Below is a small trained network, with its code and all its weights. Each question gives an input and a target symbol and asks what happens when units are switched off, that is, made to give their printed mean instead of their output.

import numpy as np


def w(rows, s, z=0):
    codes = np.array(rows[::2]) - 128.0
    scale = np.full(codes.shape[1], s)
    scale[-1] = z or s
    return codes * scale


def norm(h):
    return h / np.sqrt((h * h).mean(-1, keepdims=True) + 1e-5)


def f(y):
    return np.maximum(y, 0)


def softmax(a):
    e = np.exp(a - a.max(-1, keepdims=True))
    return e / e.sum(-1, keepdims=True)


def log_softmax(a):
    a = a - a.max(-1, keepdims=True)
    return a - np.log(np.exp(a).sum(-1, keepdims=True))


def net(x, mask):
    ids = ['ΓΞΠΣΨΩαβδεζηθλτφ'.index(c) for c in x.split()]
    T = len(ids)
    res = E[ids] + P[:T]
    q, k, v = (norm(res) @ M[0].T for M in (Q, K, V))
    z = softmax(np.where(np.tri(T) > 0, q @ k.T / 2**0.5, -1e9)) @ v
    res = res + np.where(mask[0], z, O[0][:, -1]) @ O[0][:, :-1]
    y = f(norm(res) @ A[0][:, :-1].T + A[0][:, -1])
    res = res + np.where(mask[1:9], y, B[0][:, -1]) @ B[0][:, :-1]
    return log_softmax(norm(res)[-1] @ U[:, :-1].T + U[:, -1])


Q, K, V, O, A, B = {}, {}, {}, {}, {}, {}
E = w([
[87,200,147,160],'Γ',
[94,89,79,148],'Ξ',
[197,72,191,100],'Π',
[90,59,120,166],'Σ',
[202,136,155,164],'Ψ',
[144,94,113,158],'Ω',
[119,136,126,160],'α',
[119,145,134,171],'β',
[125,171,132,185],'δ',
[229,237,143,214],'ε',
[67,133,157,154],'ζ',
[227,135,120,163],'η',
[66,4,85,173],'θ',
[76,141,124,159],'λ',
[124,131,117,157],'τ',
[124,132,112,153],'φ',
],0.0032)
P = w([
[182,207,172,106],'0',
[56,123,182,144],'1',
[151,129,147,253],'2',
[197,159,82,48],'3',
[49,138,176,143],'4',
[147,86,135,235],'5',
[184,145,76,35],'6',
[47,135,175,144],'7',
[156,55,134,239],'8',
[173,166,91,47],'9',
[49,137,174,141],'10',
[169,28,140,243],'11',
[164,137,44,34],'12',
[48,136,176,143],'13',
],0.0031)
Q[0] = w([
[200,176,98,43],'H1',
[77,159,255,148],'H1',
],0.0049)
K[0] = w([
[94,253,176,122],'H1',
[208,98,120,47],'H1',
],0.0054)
V[0] = w([
[27,202,43,250],'H1',
[69,255,30,50],'H1',
],0.0014)
O[0] = w([
[2,219,36,200,95],'H1',
[67,43,152,195,4],'H1',
],0.0028,0.0013)
A[0] = w([
[223,87,160,128,150],'N1',
[144,227,144,127,223],'N2',
[178,118,52,53,217],'N3',
[97,117,86,138,252],'N4',
[91,250,132,128,64],'N5',
[254,200,109,79,148],'N6',
[242,131,145,161,141],'N7',
[96,26,115,211,135],'N8',
],0.0036,0.0019)
B[0] = w([
[65,190,129,82,230],'N1',
[178,73,62,67,185],'N2',
[166,108,68,6,227],'N3',
[204,164,180,122,214],'N4',
[65,35,157,172,147],'N5',
[131,69,21,73,222],'N6',
[3,139,73,155,220],'N7',
[189,211,77,85,254],'N8',
],0.003,0.0026)
U = w([
[53,230,119,124,125],'Γ',
[206,19,138,161,175],'Ξ',
[184,125,117,62,179],'Π',
[128,134,110,102,88],'Σ',
[157,224,175,126,169],'Ψ',
[130,123,114,115,40],'Ω',
[114,121,125,129,24],'α',
[122,122,124,124,13],'β',
[155,187,73,236,253],'δ',
[143,147,127,127,15],'ε',
[84,86,255,72,210],'ζ',
[185,103,97,203,185],'η',
[150,174,100,85,111],'θ',
[8,43,113,155,172],'λ',
[68,131,98,116,95],'τ',
[123,129,129,132,7],'φ',
],0.0099,0.0036)

Each question gives the input, a string of symbols that net reads in full, and the target symbol t.
The units are the heads (2 rows each of Q, K, V and O) and the neurons (one row each of A and B). Each row of codes is followed by its name. A weight is (code - 128) times the scale printed after its matrix; where a second scale follows, it is the last column's (O, A, B and U).
mask holds one flag per unit, heads first, then neurons. A switched-off unit (its flag False) gives its mean, the last column of its rows in O or B, instead of its output. The means were averaged over made-up inputs and are rounded, as every weight is.
A unit's drop is (log p(t) with every unit on - log p(t) with that unit switched off) / (log p(t) with every unit on - log p(t) with every unit switched off).
The circuit of an input: a set's keep is (log p(t) with only the set's units on - log p(t) with every unit switched off) / (log p(t) with every unit on - log p(t) with every unit switched off). Starting from all 9 units, units are removed one at a time, each time the one whose removal leaves the highest keep (on an exact tie, the one counted first), for as long as the keep stays at least 0.8.
circuit, biggest first: the units of the circuit, biggest drop first
most important unit: the unit with the biggest drop
k most important neurons: the k neurons with the biggest drops, biggest first
drop when u is switched off: that unit's drop, to one decimal
input Ω Π Ψ τ Π ζ Σ ζ, target ζ: circuit, biggest first : [N7; H1; N1]
input Π Π θ Π Π Σ, target δ: 4 most important neurons : [N8; N3; N6; N2]
input θ Π Π Ξ ζ θ φ Π Ψ, target δ: circuit, biggest first : [N7; N1; N3]
input Ω λ Ξ θ ζ Ψ θ Π Π Π λ τ, target δ: most important unit : N8
input Π Π λ Γ ε Ξ α Ξ, target Γ: circuit, biggest first : [N8; N6; N4; N3]
input η θ Π Ω Π Ξ Σ Π φ Π Σ Ψ, target δ: circuit, biggest first : [N7; N1; N3; N8]
input θ θ β Σ Π Π Π Π θ Π Ω Π Π Γ, target ζ: circuit, biggest first : [H1; N7; N5; N8]
input Π β η Π α, target ζ: circuit, biggest first : [H1; N7; N8]
input Π τ Π Ξ Ω Π Π Ω, target Ψ: circuit, biggest first : [N8; N6; N3; N7]
input φ η Σ Ω β θ Π Ξ, target Γ: 4 most important neurons : [N8; N6; N3; N4]
input θ ε Σ θ Ω Ω θ Π Π Π Σ, target ζ: circuit, biggest first : [N7; N6; N4]
input Π α Π λ Π θ Σ Π Π Π φ, target ζ: 3 most important neurons : [N7; N6; N1]
input η Π η Π ζ, target ζ: 2 most important neurons : [N7; N1]
input θ Π τ Ξ Π Π Π Π η Π φ ζ, target δ: most important neuron : [N8]
input Π Ψ θ θ θ Π Π Σ, target ζ: 4 most important neurons : [N7; N6; N1; N4]
input θ Ω Π Ψ τ, target ζ: 2 most important neurons : [N7; N6]
input Ξ Σ Π, target δ: 2 most important neurons : [N7; N1]
input Π Σ θ η Ξ Π Π θ η Γ β ζ, target δ: drop when N8 is switched off : 0.5
input Ω ζ η Π Ξ φ η Ω Ω η φ α, target δ: drop when N6 is switched off : 0.1
input Ψ Π Ξ θ θ Ξ Σ τ Ξ δ Ω, target Ψ: drop when N8 is switched off : 0.2
input Π Ξ τ θ Π Ξ Π θ φ θ ε τ Π Ψ, target ζ: circuit, biggest first : [N8]
